Below are the code and all the weights of a small trained network. Each question names an input and a class and asks about switching units off, where a switched-off unit gives its printed mean instead of its output.

import numpy as np


def w(rows, s, z=0):
    codes = np.array(rows[::2]) - 128.0
    scale = np.full(codes.shape[1], s)
    scale[-1] = z or s
    return codes * scale


def f(y):
    return np.maximum(y, 0)


def log_softmax(a):
    a = a - a.max(-1, keepdims=True)
    return a - np.log(np.exp(a).sum(-1, keepdims=True))


def net(x, mask):
    res = np.array(x, float).reshape(1, 5) / 4 @ E
    y = f(res @ A[0][:, :-1].T + A[0][:, -1])
    res = res + np.where(mask, y, B[0][:, -1]) @ B[0][:, :-1]
    return log_softmax(res[-1] @ U[:, :-1].T + U[:, -1])


A, B = {}, {}
E = w([
[45,87,176,131,44,121,85,78,77],'x0',
[131,137,138,89,111,5,180,71,72],'x1',
[197,44,108,140,172,74,146,170,135],'x2',
[100,162,79,63,152,122,102,126,100],'x3',
[150,172,139,129,138,67,174,105,195],'x4',
],0.011)
A[0] = w([
[155,151,128,134,145,31,177,121,196,83],'N0',
[191,170,93,114,232,202,123,190,249,148],'N1',
[125,145,114,156,164,132,111,153,131,15],'N2',
[41,133,145,116,65,167,77,104,76,153],'N3',
[198,46,120,156,160,148,140,169,138,50],'N4',
[182,161,142,144,131,40,219,99,185,71],'N5',
[134,139,140,133,113,47,167,106,103,251],'N6',
[184,18,126,154,139,102,133,156,125,179],'N7',
[118,115,91,57,171,17,94,133,16,47],'N8',
],0.014,0.0029)
B[0] = w([
[161,205,180,149,94,103,144,170,179,194],'N0',
[160,188,10,108,134,212,117,119,204,249],'N1',
[179,178,114,156,150,167,144,125,81,144],'N2',
[69,157,175,148,68,189,126,83,66,230],'N3',
[117,6,178,152,165,168,115,188,136,193],'N4',
[142,212,212,121,128,47,100,159,171,207],'N5',
[144,182,133,122,120,32,128,138,136,187],'N6',
[124,21,237,121,188,125,124,181,104,201],'N7',
[116,69,12,119,129,36,160,67,75,199],'N8',
],0.014,0.021)
U = w([
[9,159,199,192,18,252,58,52,49,216],'0',
[212,161,50,124,207,254,72,193,223,225],'1',
[183,214,217,133,122,44,134,172,171,91],'2',
[170,36,199,163,224,169,83,222,140,47],'3',
[99,88,78,92,128,50,170,83,31,5],'4',
],0.0066,0.0024)

Each question gives the input, the list of numbers given to net, and the class t.
The units are the neurons (one row each of A and B). Each row of codes is followed by its name. A weight is (code - 128) times the scale printed after its matrix; where a second scale follows, it is the last column's (A, B and U).
mask holds one flag per neuron, in row order. A switched-off neuron (its flag False) gives its mean, the last column of its row in B, instead of its output. The means were averaged over made-up inputs and are rounded, as every weight is.
A unit's drop is (log p(t) with every unit on - log p(t) with that unit switched off) / (log p(t) with every unit on - log p(t) with every unit switched off).
The circuit of an input: a set's keep is (log p(t) with only the set's units on - log p(t) with every unit switched off) / (log p(t) with every unit on - log p(t) with every unit switched off). Starting from all 9 units, units are removed one at a time, each time the one whose removal leaves the highest keep (on an exact tie, the one counted first), for as long as the keep stays at least 0.8.
units of the circuit, in order: the units of the circuit, biggest drop first
most important unit: the unit with the biggest drop
top k neurons: the k neurons with the biggest drops, biggest first
drop of u: that unit's drop, to one decimal
input [3,8,-1,7,5], class 4: most important unit => N8
input [7,0,1,4,6], class 4: units of the circuit, in order => N8, N5
input [0,-2,1,7,-7], class 0: top 2 neurons => N3, N6
input [2,0,-1,5,4], class 4: top 2 neurons => N5, N1
input [1,-1,0,1,-1], class 0: top 2 neurons => N1, N8
input [2,8,-8,2,2], class 4: top 2 neurons => N8, N6
input [-5,-2,8,-5,-2], class 3: top 2 neurons => N7, N4
input [5,-1,3,0,1], class 0: top 2 neurons => N8, N4
input [1,-1,1,2,-2], class 0: top 2 neurons => N1, N8
input [6,-4,8,-3,8], class 3: top 2 neurons => N7, N4
input [-5,-1,-8,-2,-6], class 0: drop of N4 => 0.1
input [2,7,-2,5,0], class 4: drop of N8 => 0.8
input [7,-1,5,4,-3], class 4: drop of N0 => 0.4
input [7,3,0,6,7], class 4: units of the circuit, in order => N8
